Below are the code and all the weights of a small trained network. Each question names an input and a target symbol and asks about switching units off, where a switched-off unit gives its printed mean instead of its output.

import numpy as np


def w(rows, s, z=0):
    codes = np.array(rows[::2]) - 128.0
    scale = np.full(codes.shape[1], s)
    scale[-1] = z or s
    return codes * scale


def f(y):
    return y / 2 * (1 + np.tanh(0.7978845608 * (y + 0.044715 * y**3)))


def softmax(a):
    e = np.exp(a - a.max(-1, keepdims=True))
    return e / e.sum(-1, keepdims=True)


def log_softmax(a):
    a = a - a.max(-1, keepdims=True)
    return a - np.log(np.exp(a).sum(-1, keepdims=True))


def net(x, mask):
    ids = ['Λαβγδεημπτω'.index(c) for c in x.split()]
    T = len(ids)
    res = E[ids] + P[:T]
    u = 0
    for l in range(2):
        r = res
        for j in range(2):
            rows = slice(3 * j, 3 * j + 3)
            q, k, v = (r @ M[l][rows].T for M in (Q, K, V))
            z = softmax(np.where(np.tri(T) > 0, q @ k.T / 3**0.5, -1e9)) @ v
            o = O[l][rows]
            res = res + np.where(mask[u + j], z, o[:, -1]) @ o[:, :-1]
        u += 2
        y = f(res @ A[l][:, :-1].T + A[l][:, -1])
        res = res + np.where(mask[u : u + 8], y, B[l][:, -1]) @ B[l][:, :-1]
        u += 8
    return log_softmax(res[-1] @ U[:, :-1].T + U[:, -1])


Q, K, V, O, A, B = {}, {}, {}, {}, {}, {}
E = w([
[137,131,143],'Λ',
[136,131,141],'α',
[139,132,140],'β',
[137,136,151],'γ',
[149,122,103],'δ',
[146,138,145],'ε',
[152,145,150],'η',
[158,156,161],'μ',
[180,156,105],'π',
[50,7,84],'τ',
[43,64,161],'ω',
],0.02)
P = w([
[125,163,111],'0',
[184,124,136],'1',
[95,183,72],'2',
[187,96,164],'3',
[60,221,75],'4',
[170,66,200],'5',
[31,250,78],'6',
[159,41,219],'7',
],0.017)
Q[0] = w([
[135,157,101],'L0H1',
[158,169,173],'L0H1',
[42,179,96],'L0H1',
[254,102,184],'L0H2',
[106,162,146],'L0H2',
[91,122,49],'L0H2',
],0.013)
K[0] = w([
[143,55,26],'L0H1',
[186,96,122],'L0H1',
[127,200,117],'L0H1',
[71,254,60],'L0H2',
[119,117,172],'L0H2',
[77,71,147],'L0H2',
],0.0097)
V[0] = w([
[61,199,182],'L0H1',
[175,144,67],'L0H1',
[151,157,62],'L0H1',
[198,11,106],'L0H2',
[165,70,90],'L0H2',
[182,72,207],'L0H2',
],0.011)
O[0] = w([
[141,131,2,147],'L0H1',
[63,189,210,185],'L0H1',
[81,176,137,172],'L0H1',
[80,24,117,3],'L0H2',
[167,181,160,81],'L0H2',
[164,121,182,31],'L0H2',
],0.0069,0.0021)
A[0] = w([
[205,183,104,125],'L0N1',
[98,78,92,112],'L0N2',
[255,10,211,137],'L0N3',
[39,242,93,166],'L0N4',
[201,81,156,137],'L0N5',
[48,51,87,3],'L0N6',
[100,100,40,56],'L0N7',
[40,162,208,252],'L0N8',
],0.0084,0.0057)
B[0] = w([
[85,94,174,172],'L0N1',
[147,163,150,141],'L0N2',
[172,2,126,248],'L0N3',
[133,92,45,255],'L0N4',
[141,84,106,172],'L0N5',
[56,141,116,159],'L0N6',
[125,165,196,135],'L0N7',
[153,133,45,232],'L0N8',
],0.0081,0.0078)
Q[1] = w([
[101,128,183],'L1H1',
[203,129,101],'L1H1',
[4,137,205],'L1H1',
[25,113,80],'L1H2',
[18,178,155],'L1H2',
[70,134,195],'L1H2',
],0.013)
K[1] = w([
[130,113,151],'L1H1',
[205,196,152],'L1H1',
[20,13,254],'L1H1',
[151,103,232],'L1H2',
[32,119,243],'L1H2',
[158,28,112],'L1H2',
],0.008)
V[1] = w([
[9,179,162],'L1H1',
[120,145,98],'L1H1',
[175,81,111],'L1H1',
[96,147,97],'L1H2',
[142,102,49],'L1H2',
[109,101,20],'L1H2',
],0.011)
O[1] = w([
[246,244,126,118],'L1H1',
[212,173,162,191],'L1H1',
[101,73,3,132],'L1H1',
[209,192,138,151],'L1H2',
[96,177,165,222],'L1H2',
[123,207,51,246],'L1H2',
],0.0053,0.012)
A[1] = w([
[193,63,72,176],'L1N1',
[143,163,67,13],'L1N2',
[173,102,200,76],'L1N3',
[126,177,140,255],'L1N4',
[81,116,86,173],'L1N5',
[139,208,195,141],'L1N6',
[207,140,252,66],'L1N7',
[120,57,106,111],'L1N8',
],0.012,0.0065)
B[1] = w([
[47,205,168,246],'L1N1',
[96,89,188,179],'L1N2',
[66,157,186,159],'L1N3',
[130,112,65,200],'L1N4',
[148,110,105,213],'L1N5',
[211,61,100,163],'L1N6',
[102,10,122,199],'L1N7',
[173,150,157,179],'L1N8',
],0.011,0.012)
U = w([
[144,177,31,228],'Λ',
[10,176,102,69],'α',
[138,80,156,126],'β',
[121,120,162,100],'γ',
[113,140,157,81],'δ',
[2,83,207,17],'ε',
[124,131,162,125],'η',
[143,105,171,157],'μ',
[140,48,158,85],'π',
[72,224,255,182],'τ',
[237,65,85,2],'ω',
],0.01,0.0078)

Each question gives the input, a string of symbols that net reads in full, and the target symbol t.
The units are the heads (3 rows each of Q, K, V and O) and the neurons (one row each of A and B). Each row of codes is followed by its name. A weight is (code - 128) times the scale printed after its matrix; where a second scale follows, it is the last column's (O, A, B and U).
mask holds one flag per unit, layer by layer, with each layer's heads first. A switched-off unit (its flag False) gives its mean, the last column of its rows in O or B, instead of its output. The means were averaged over made-up inputs and are rounded, as every weight is.
A unit's drop is (log p(t) with every unit on - log p(t) with that unit switched off) / (log p(t) with every unit on - log p(t) with every unit switched off).
The circuit of an input: a set's keep is (log p(t) with only the set's units on - log p(t) with every unit switched off) / (log p(t) with every unit on - log p(t) with every unit switched off). Starting from the 12 units with the biggest drops (on a tie, the unit counted first), units are removed one at a time, each time the one whose removal leaves the highest keep (on an exact tie, the one counted first), for as long as the keep stays at least 0.8.
circuit, biggest first: the units of the circuit, biggest drop first
unit that matters most: the unit with the biggest drop
top k neurons: the k neurons with the biggest drops, biggest first
k most important neurons of layer l: the k neurons of layer l with the biggest drops, biggest first
heads that matter: for each layer, one digit per head in row order, 1 if its drop is at least 0.15 and else 0, layers parted by /
input β β ε ε α τ δ ε, target ε: circuit, biggest first => (L0N3 L1N1)
input η τ π γ, target ε: heads that matter => 10 / 00
input α ω α η, target τ: top 2 neurons => (L1N1 L1N3)
input γ τ ε η, target ε: heads that matter => 10 / 00
input μ μ π μ η μ τ π, target ε: circuit, biggest first => (L0N3 L1N1)
input β π π η π δ π α, target ω: heads that matter => 11 / 11
input μ β α η π ε τ, target Λ: circuit, biggest first => (L1N1 L1H1)
input τ τ α Λ, target ε: unit that matters most => L0H1
input β α μ μ, target π: circuit, biggest first => (L0N3 L1N7 L0N4)
input δ δ α π α τ ε δ, target ε: heads that matter => 10 / 10
input η α α π β β α π, target ω: heads that matter => 11 / 01
input π ω α Λ μ τ, target ε: top 2 neurons => (L0N6 L1N1)
input δ τ Λ δ, target ε: circuit, biggest first => (L0H1 L0N3 L1N1)
input Λ α ε π β μ, target ω: top 3 neurons => (L0N4 L1N6 L0N8)
input μ η ε β α π Λ α, target ω: 4 most important neurons of layer 0 => (L0N4 L0N8 L0N3 L0N1)
input τ β γ α π ω μ ε, target τ: unit that matters most => L0H1
input π η β α ω δ, target τ: circuit, biggest first => (L1N1 L1N4)
input δ Λ μ μ, target π: circuit, biggest first => (L1N7 L0N3 L0N4)
input ε ε η τ, target ε: 4 most important neurons of layer 0 => (L0N6 L0N3 L0N4 L0N8)
input ω β α α ω β, target τ: unit that matters most => L1N1
